Below are the code and all the weights of a small trained network. Each question names an input and a target symbol and asks about switching units off, where a switched-off unit gives its printed mean instead of its output.

import numpy as np


def w(rows, s, z=0):
    codes = np.array(rows[::2]) - 128.0
    scale = np.full(codes.shape[1], s)
    scale[-1] = z or s
    return codes * scale


def norm(h):
    return h / np.sqrt((h * h).mean(-1, keepdims=True) + 1e-5)


def f(y):
    return y / 2 * (1 + np.tanh(0.7978845608 * (y + 0.044715 * y**3)))


def softmax(a):
    e = np.exp(a - a.max(-1, keepdims=True))
    return e / e.sum(-1, keepdims=True)


def log_softmax(a):
    a = a - a.max(-1, keepdims=True)
    return a - np.log(np.exp(a).sum(-1, keepdims=True))


def net(x, mask):
    ids = ['ΓΛΠΩαβδζθμστφψ'.index(c) for c in x.split()]
    T = len(ids)
    res = E[ids] + P[:T]
    u = 0
    for l in range(2):
        q, k, v = (norm(res) @ M[l].T for M in (Q, K, V))
        z = softmax(np.where(np.tri(T) > 0, q @ k.T / 2**0.5, -1e9)) @ v
        res = res + np.where(mask[u], z, O[l][:, -1]) @ O[l][:, :-1]
        u += 1
        y = f(norm(res) @ A[l][:, :-1].T + A[l][:, -1])
        res = res + np.where(mask[u : u + 4], y, B[l][:, -1]) @ B[l][:, :-1]
        u += 4
    return log_softmax(norm(res)[-1] @ U[:, :-1].T + U[:, -1])


Q, K, V, O, A, B = {}, {}, {}, {}, {}, {}
E = w([
[69,177,21],'Γ',
[77,133,141],'Λ',
[162,71,37],'Π',
[110,209,202],'Ω',
[75,74,231],'α',
[66,98,24],'β',
[89,135,145],'δ',
[32,74,98],'ζ',
[71,181,66],'θ',
[183,73,105],'μ',
[98,70,25],'σ',
[184,72,119],'τ',
[119,143,248],'φ',
[161,204,112],'ψ',
],0.015)
P = w([
[156,83,2],'0',
[165,151,154],'1',
[175,113,93],'2',
[48,95,133],'3',
[179,186,153],'4',
[172,116,94],'5',
[22,97,124],'6',
[173,208,237],'7',
[153,117,108],'8',
[12,103,102],'9',
[168,201,174],'10',
[166,120,90],'11',
[32,128,68],'12',
[147,70,138],'13',
],0.012)
Q[0] = w([
[174,6,240],'L0H1',
[170,25,190],'L0H1',
],0.012)
K[0] = w([
[143,3,225],'L0H1',
[147,42,215],'L0H1',
],0.013)
V[0] = w([
[63,85,137],'L0H1',
[179,65,254],'L0H1',
],0.0086)
O[0] = w([
[64,28,131,114],'L0H1',
[142,212,2,6],'L0H1',
],0.007,0.011)
A[0] = w([
[104,249,168,247],'L0N1',
[105,50,174,165],'L0N2',
[77,137,102,172],'L0N3',
[141,143,79,166],'L0N4',
],0.015,0.0012)
B[0] = w([
[106,142,247,245],'L0N1',
[157,81,62,254],'L0N2',
[189,92,146,179],'L0N3',
[91,76,137,125],'L0N4',
],0.014,0.007)
Q[1] = w([
[217,10,195],'L1H1',
[189,237,95],'L1H1',
],0.012)
K[1] = w([
[15,148,30],'L1H1',
[247,123,87],'L1H1',
],0.011)
V[1] = w([
[207,46,254],'L1H1',
[222,67,57],'L1H1',
],0.0079)
O[1] = w([
[255,112,163,239],'L1H1',
[103,218,89,254],'L1H1',
],0.0089,0.0033)
A[1] = w([
[103,120,240,229],'L1N1',
[5,184,102,250],'L1N2',
[17,93,148,67],'L1N3',
[144,118,217,86],'L1N4',
],0.014,0.0014)
B[1] = w([
[125,35,63,255],'L1N1',
[111,138,249,135],'L1N2',
[9,134,180,158],'L1N3',
[144,172,63,215],'L1N4',
],0.015,0.0083)
U = w([
[111,159,106,33],'Γ',
[123,148,155,253],'Λ',
[7,114,87,146],'Π',
[163,100,177,52],'Ω',
[104,133,121,81],'α',
[129,123,117,51],'β',
[84,151,97,25],'δ',
[142,137,119,109],'ζ',
[230,126,173,174],'θ',
[112,180,117,183],'μ',
[87,127,109,133],'σ',
[72,132,135,79],'τ',
[110,168,109,133],'φ',
[155,104,95,193],'ψ',
],0.015,0.0047)

Each question gives the input, a string of symbols that net reads in full, and the target symbol t.
The units are the heads (2 rows each of Q, K, V and O) and the neurons (one row each of A and B). Each row of codes is followed by its name. A weight is (code - 128) times the scale printed after its matrix; where a second scale follows, it is the last column's (O, A, B and U).
mask holds one flag per unit, layer by layer, with each layer's heads first. A switched-off unit (its flag False) gives its mean, the last column of its rows in O or B, instead of its output. The means were averaged over made-up inputs and are rounded, as every weight is.
A unit's drop is (log p(t) with every unit on - log p(t) with that unit switched off) / (log p(t) with every unit on - log p(t) with every unit switched off).
unit that matters most: the unit with the biggest drop
k most important neurons: the k neurons with the biggest drops, biggest first
k most important neurons of layer l: the k neurons of layer l with the biggest drops, biggest first
drop when u is switched off: that unit's drop, to one decimal
input φ Γ φ, target Π: 3 most important neurons => (L0N1; L0N4; L1N1)
input Ω Ω Γ Ω Π Γ μ Ω Ω τ Ω θ, target θ: 4 most important neurons => (L0N3; L1N1; L1N4; L1N3)
input φ Λ σ, target Π: 3 most important neurons of layer 0 => (L0N4; L0N2; L0N1)
input Γ Γ φ, target ψ: unit that matters most => L1N1
input φ Γ Γ, target Π: 3 most important neurons => (L0N1; L0N4; L0N2)
input β Γ Ω Γ Γ Γ α ζ, target Π: 3 most important neurons => (L0N1; L1N3; L0N2)
input Ω Ω Ω Ω Ω Γ Γ θ Ω Γ Γ Γ, target θ: 2 most important neurons => (L0N3; L1N1)
input Ω θ ζ ψ σ Γ ψ ψ Γ, target θ: 3 most important neurons => (L1N1; L1N4; L0N3)
input φ α θ α σ Ω μ Γ Γ Γ Π β φ, target Π: 3 most important neurons of layer 1 => (L1N1; L1N3; L1N4)
input φ α σ ψ Ω Π Π Γ Ω Γ Ω Ω, target Π: 2 most important neurons => (L0N1; L1N1)
input φ Ω Γ, target Π: 2 most important neurons of layer 0 => (L0N4; L0N1)
input Γ Γ Ω Γ Γ ψ Γ ψ α, target ψ: 2 most important neurons => (L0N3; L0N1)
input Ω Γ Γ Γ Ω Ω Ω Ω α ψ, target ψ: 2 most important neurons => (L0N3; L1N4)
input Ω ψ σ θ, target ψ: unit that matters most => L1H1
input Ω Ω ζ Γ, target ψ: drop when L0H1 is switched off => 0.9
input Γ β Γ ψ, target Π: drop when L1N1 is switched off => 0.1
input Γ Γ β ψ, target Π: drop when L1N3 is switched off => 0.5
input Ω ζ Ω Γ, target ψ: drop when L1N3 is switched off => 0.1
